[[155 117]
 [157 129]
 [121 135]
 [ 99 132]
 [107 144]
 [100 125]]
->
[[157 129]
 [155 117]
 [121 135]
 [107 144]
 [100 125]
 [ 99 132]]

[[121 125 146 143 139 132 120 121 117 116 119]
 [111 104 155 156 142 120 118 116 114 111 113]
 [135 103 117 130 126 112 117 131 141 146 118]
 [115 112 152 152 136 115 108 123 123 116 111]
 [119 104 137 145 128 103 107 127 131 126 110]
 [117 114 118 132 123 113 123 134 138 142 120]]
->
[[135 103 117 130 126 112 117 131 141 146 118]
 [121 125 146 143 139 132 120 121 117 116 119]
 [119 104 137 145 128 103 107 127 131 126 110]
 [117 114 118 132 123 113 123 134 138 142 120]
 [115 112 152 152 136 115 108 123 123 116 111]
 [111 104 155 156 142 120 118 116 114 111 113]]

[[128 151 126]
 [122 155 135]
 [113 146 136]
 [115 150 127]
 [127 151 137]]
->
[[128 151 126]
 [127 151 137]
 [122 155 135]
 [115 150 127]
 [113 146 136]]

[[154 135]
 [102 121]
 [104 122]
 [101 121]]
->
[[154 135]
 [104 122]
 [102 121]
 [101 121]]

[[127 148 144 116 117 132 133 145]
 [146 120 106 115 130 143 134 141]
 [125 125 121 144 138 110 130 105]]
->
[[146 120 106 115 130 143 134 141]
 [127 148 144 116 117 132 133 145]
 [125 125 121 144 138 110 130 105]]

[[137 149 119 152 111 115 128 120 109 146 105 129 111 105 146 114]
 [119 142 142 125 124 146 130 145 130 120 128 133 143 115 109 145]
 [129 141 145 109 137 117 105 151 151 115 109 113 140 121 150 118]
 [124 108 150 146 105 149 121 116 119 138 124 123 135 111 142 121]
 [134 151 110 150 151 138 148 128 120 126 145 135 119 129 114 147]]
->
[[137 149 119 152 111 115 128 120 109 146 105 129 111 105 146 114]
 [134 151 110 150 151 138 148 128 120 126 145 135 119 129 114 147]
 [129 141 145 109 137 117 105 151 151 115 109 113 140 121 150 118]
 [124 108 150 146 105 149 121 116 119 138 124 123 135 111 142 121]
 [119 142 142 125 124 146 130 145 130 120 128 133 143 115 109 145]]
---
[[130 121 137 137]
 [132 123 130 135]
 [133 115 138 119]
 [129 127 118 139]
 [128 125 116 142]
 [104 109 137 133]
 [134 110 139 120]
 [134 137 118 136]
 [132 132 120 133]]
->
[[132 132 120 133]
 [134 137 118 136]
 [134 110 139 120]
 [104 109 137 133]
 [128 125 116 142]
 [129 127 118 139]
 [133 115 138 119]
 [132 123 130 135]
 [130 121 137 137]]

[[139 120 122 124 129 130 126 128 123 112 119 131 121 129 128]
 [137 107 108 110 129 124 112 132 114 136 117 131 119 113 133]
 [105 124 120 120 128 138 118 123 122 130 123 125 138 122 116]
 [116 131 125 124 120 118 120 130 126 148 140 131 129 118 135]
 [136 130 121 121 121 119 115 115 125 147 134 107 128 122 111]
 [123 109 114 117 136 141 118 137 118 122 114 140 124 119 140]]
->
[[123 109 114 117 136 141 118 137 118 122 114 140 124 119 140]
 [136 130 121 121 121 119 115 115 125 147 134 107 128 122 111]
 [116 131 125 124 120 118 120 130 126 148 140 131 129 118 135]
 [105 124 120 120 128 138 118 123 122 130 123 125 138 122 116]
 [137 107 108 110 129 124 112 132 114 136 117 131 119 113 133]
 [139 120 122 124 129 130 126 128 123 112 119 131 121 129 128]]

[[147 131 114 136 131 119 129 113 145]
 [144 125 116 136 133 117 129 117 150]]
->
[[144 125 116 136 133 117 129 117 150]
 [147 131 114 136 131 119 129 113 145]]

[[130 132 131 152 132 123 121 124 129 129 130 129 126]
 [136 129 132 133 136 126 118 127 131 131 135 130 130]]
->
[[136 129 132 133 136 126 118 127 131 131 135 130 130]
 [130 132 131 152 132 123 121 124 129 129 130 129 126]]

[[143 138 154]
 [127 125 125]
 [117 124 117]
 [131 121 122]]
->
[[131 121 122]
 [117 124 117]
 [127 125 125]
 [143 138 154]]

[[112 132 139 117 136 151 117 130 124 116 135 134]
 [111 132 141 117 137 147 119 130 124 116 136 134]
 [113 129 128 124 134 152 108 128 132 111 132 139]
 [113 124 126 132 136 135 106 126 142 107 133 144]
 [112 124 141 131 139 120 117 128 142 111 138 142]
 [111 131 142 117 137 144 119 129 124 116 137 134]
 [111 132 142 117 137 148 120 130 123 117 136 134]]
->
[[111 132 142 117 137 148 120 130 123 117 136 134]
 [111 131 142 117 137 144 119 129 124 116 137 134]
 [112 124 141 131 139 120 117 128 142 111 138 142]
 [113 124 126 132 136 135 106 126 142 107 133 144]
 [113 129 128 124 134 152 108 128 132 111 132 139]
 [111 132 141 117 137 147 119 130 124 116 136 134]
 [112 132 139 117 136 151 117 130 124 116 135 134]]

[[132 129 124 116 123 136 125 109 122 114 122 145 139 137 123 134]
 [127 115 134 128 110 134 135 109 135 115 112 140 129 128 119 124]
 [135 125 125 122 113 126 128 111 129 111 127 133 127 139 129 121]
 [127 124 135 129 106 126 138 117 136 130 123 131 136 128 133 118]
 [126 130 123 116 107 131 124 116 133 115 117 148 130 129 119 137]
 [135 111 120 127 109 127 138 119 129 124 125 131 128 127 135 124]]
->
[[135 111 120 127 109 127 138 119 129 124 125 131 128 127 135 124]
 [126 130 123 116 107 131 124 116 133 115 117 148 130 129 119 137]
 [127 124 135 129 106 126 138 117 136 130 123 131 136 128 133 118]
 [135 125 125 122 113 126 128 111 129 111 127 133 127 139 129 121]
 [127 115 134 128 110 134 135 109 135 115 112 140 129 128 119 124]
 [132 129 124 116 123 136 125 109 122 114 122 145 139 137 123 134]]

[[129 123 129 122 130 124 132 127 129 135 131 130 127]
 [130 151 124 147 121 139 117 121 122 110 118 123 129]
 [142 126 127 126 134 131 124 132 127 132 124 127 129]]
->
[[142 126 127 126 134 131 124 132 127 132 124 127 129]
 [130 151 124 147 121 139 117 121 122 110 118 123 129]
 [129 123 129 122 130 124 132 127 129 135 131 130 127]]
---
[[128 128 122 127 127]
 [128 128 127 128 128]
 [128 125 125 127 128]
 [128 129 117 128 127]
 [128 126 158 129 131]]
->
[[128 128]
 [128 128]]

[[131 131 134 110]
 [133 122 135 142]
 [139 120 115 120]
 [142 125 109 106]]
->
[[131 131]
 [133 122]]

[[134 148 123 142]
 [134 121 130 112]
 [112 110 127 131]
 [150 142 126 109]]
->
[[134 148]
 [134 121]]

[[117 124 104]
 [107 102 154]
 [154 133 125]
 [113 110 110]]
->
[[117 124]
 [107 102]]

[[120 123 103 134]
 [111 129 131 127]
 [142 149 150 114]
 [109 122 125 111]
 [103 120 133 105]]
->
[[120 123]
 [111 129]]

[[116 127 116 158 133]
 [132 137 153 131 120]
 [123 128 149 122 125]]
->
[[116 127]
 [132 137]]
